Here is a tiny trained network, its code and every weight. The questions are about switching its units off for an input and a class, where a switched-off unit gives its printed mean instead of its output.

import numpy as np


def w(rows, s, z=0):
    codes = np.array(rows[::2]) - 128.0
    scale = np.full(codes.shape[1], s)
    scale[-1] = z or s
    return codes * scale


def norm(h):
    return h / np.sqrt((h * h).mean(-1, keepdims=True) + 1e-5)


def f(y):
    return y / 2 * (1 + np.tanh(0.7978845608 * (y + 0.044715 * y**3)))


def log_softmax(a):
    a = a - a.max(-1, keepdims=True)
    return a - np.log(np.exp(a).sum(-1, keepdims=True))


def net(x, mask):
    res = np.array(x, float).reshape(1, 3) / 4 @ E
    u = 0
    for l in range(3):
        y = f(norm(res) @ A[l][:, :-1].T + A[l][:, -1])
        res = res + np.where(mask[u : u + 9], y, B[l][:, -1]) @ B[l][:, :-1]
        u += 9
    return log_softmax(norm(res)[-1] @ U[:, :-1].T + U[:, -1])


A, B = {}, {}
E = w([
[54,55,176,2,51,171,126],'x0',
[96,49,207,132,225,36,142],'x1',
[149,122,89,118,43,8,218],'x2',
],0.001)
A[0] = w([
[94,114,103,135,136,139,145,100],'L0N0',
[129,123,126,131,125,125,120,130],'L0N1',
[251,211,118,225,191,79,103,90],'L0N2',
[133,136,137,124,126,124,123,128],'L0N3',
[128,126,124,126,132,131,133,129],'L0N4',
[122,116,118,134,128,133,132,122],'L0N5',
[102,118,108,131,122,126,141,84],'L0N6',
[131,111,192,69,81,133,91,5],'L0N7',
[117,121,121,136,131,137,143,129],'L0N8',
],0.0023,0.0011)
B[0] = w([
[133,157,136,113,134,110,117,115],'L0N0',
[133,127,131,128,128,132,134,129],'L0N1',
[1,41,68,111,136,197,216,248],'L0N2',
[119,128,126,131,127,128,129,128],'L0N3',
[127,130,133,133,124,129,129,128],'L0N4',
[130,138,129,120,131,122,122,125],'L0N5',
[140,158,150,114,137,121,121,108],'L0N6',
[89,126,75,120,186,142,180,106],'L0N7',
[136,128,134,131,124,130,128,128],'L0N8',
],0.0019,0.0011)
A[1] = w([
[123,127,129,131,132,123,126,112],'L1N0',
[198,175,84,254,182,100,133,1],'L1N1',
[138,129,130,135,131,122,119,121],'L1N2',
[131,130,128,122,132,132,136,126],'L1N3',
[163,147,116,172,147,110,115,65],'L1N4',
[102,80,195,28,48,144,95,101],'L1N5',
[125,128,129,126,127,132,135,123],'L1N6',
[147,141,125,124,130,131,124,83],'L1N7',
[132,138,85,210,163,115,143,49],'L1N8',
],0.003,0.00096)
B[1] = w([
[129,121,129,133,119,130,128,121],'L1N0',
[66,89,115,1,139,165,158,166],'L1N1',
[128,125,133,113,121,129,125,119],'L1N2',
[127,127,129,132,128,129,129,128],'L1N3',
[111,114,138,74,119,134,126,101],'L1N4',
[69,107,52,96,196,173,207,255],'L1N5',
[128,126,125,132,131,128,128,129],'L1N6',
[132,114,135,130,131,122,115,108],'L1N7',
[77,105,115,58,129,163,155,146],'L1N8',
],0.0034,0.0013)
A[2] = w([
[116,89,215,106,195,63,136,1],'L2N0',
[154,119,80,110,41,3,187,107],'L2N1',
[162,206,87,96,67,179,118,44],'L2N2',
[109,131,155,144,179,192,32,53],'L2N3',
[91,97,134,79,112,156,132,79],'L2N4',
[114,91,218,109,195,62,135,49],'L2N5',
[114,133,165,138,177,196,22,3],'L2N6',
[119,151,75,231,172,113,147,65],'L2N7',
[165,206,87,95,64,182,119,51],'L2N8',
],0.0031,0.00075)
B[2] = w([
[137,123,63,190,60,140,70,159],'L2N0',
[191,214,251,74,179,178,90,250],'L2N1',
[109,48,128,206,125,54,72,200],'L2N2',
[178,177,180,76,94,65,166,181],'L2N3',
[125,160,74,145,178,89,159,174],'L2N4',
[137,116,50,212,30,139,51,168],'L2N5',
[203,187,193,81,89,51,189,172],'L2N6',
[82,75,131,50,84,164,142,136],'L2N7',
[112,52,126,204,128,58,75,207],'L2N8',
],0.0028,0.0014)
U = w([
[37,103,53,63,180,187,216,204],'0',
[214,220,254,72,122,110,130,162],'1',
[120,70,73,247,62,95,33,2],'2',
],0.0071,0.0006)

Each question gives the input, the list of numbers given to net, and the class t.
The units are the neurons (one row each of A and B). Each row of codes is followed by its name. A weight is (code - 128) times the scale printed after its matrix; where a second scale follows, it is the last column's (A, B and U).
mask holds one flag per neuron, layer by layer. A switched-off neuron (its flag False) gives its mean, the last column of its row in B, instead of its output. The means were averaged over made-up inputs and are rounded, as every weight is.
A unit's drop is (log p(t) with every unit on - log p(t) with that unit switched off) / (log p(t) with every unit on - log p(t) with every unit switched off).
The circuit of an input: a set's keep is (log p(t) with only the set's units on - log p(t) with every unit switched off) / (log p(t) with every unit on - log p(t) with every unit switched off). Starting from the 12 units with the biggest drops (on a tie, the unit counted first), units are removed one at a time, each time the one whose removal leaves the highest keep (on an exact tie, the one counted first), for as long as the keep stays at least 0.8.
circuit, biggest first: the units of the circuit, biggest drop first
most important unit: the unit with the biggest drop
top k neurons: the k neurons with the biggest drops, biggest first
top k neurons in layer l: the k neurons of layer l with the biggest drops, biggest first
drop of u: that unit's drop, to one decimal
input [0,3,-2], class 2: top neuron in layer 2	(L2N5)
input [-7,-3,-5], class 0: top 2 neurons	(L0N2, L2N1)
input [6,8,6], class 2: circuit, biggest first	(L2N5, L2N0)
input [-4,6,4], class 2: top 2 neurons	(L2N5, L1N5)
input [-4,-5,-6], class 1: circuit, biggest first	(L2N6, L2N3)
input [5,-8,-8], class 1: circuit, biggest first	(L2N6, L0N2)
input [-5,3,7], class 1: top 2 neurons	(L2N1, L1N5)
input [5,1,7], class 1: top 2 neurons in layer 1	(L1N1, L1N8)
input [-2,3,0], class 2: top 4 neurons	(L1N5, L2N5, L2N0, L0N7)
input [3,-5,5], class 1: top 4 neurons	(L2N1, L2N5, L0N2, L2N0)
input [4,-6,-5], class 2: top 2 neurons in layer 1	(L1N1, L1N5)
input [-3,6,-1], class 2: top 2 neurons	(L1N5, L2N5)
input [1,2,-2], class 1: top 2 neurons	(L0N2, L2N6)
input [-8,7,1], class 0: circuit, biggest first	(L1N1)
input [-1,5,-4], class 2: top 2 neurons	(L2N5, L2N0)
input [-2,1,-3], class 1: top 4 neurons	(L1N5, L2N6, L2N3, L0N7)
input [-2,3,2], class 2: top 4 neurons in layer 2	(L2N5, L2N0, L2N6, L2N3)
input [-2,-4,-4], class 1: top 4 neurons in layer 2	(L2N6, L2N3, L2N5, L2N0)
input [-2,-2,6], class 1: top 2 neurons	(L2N1, L1N5)
input [1,0,-3], class 1: most important unit	L0N2
input [-6,-6,-8], class 1: top 2 neurons in layer 2	(L2N6, L2N3)
input [5,8,0], class 2: drop of L1N1	0.1
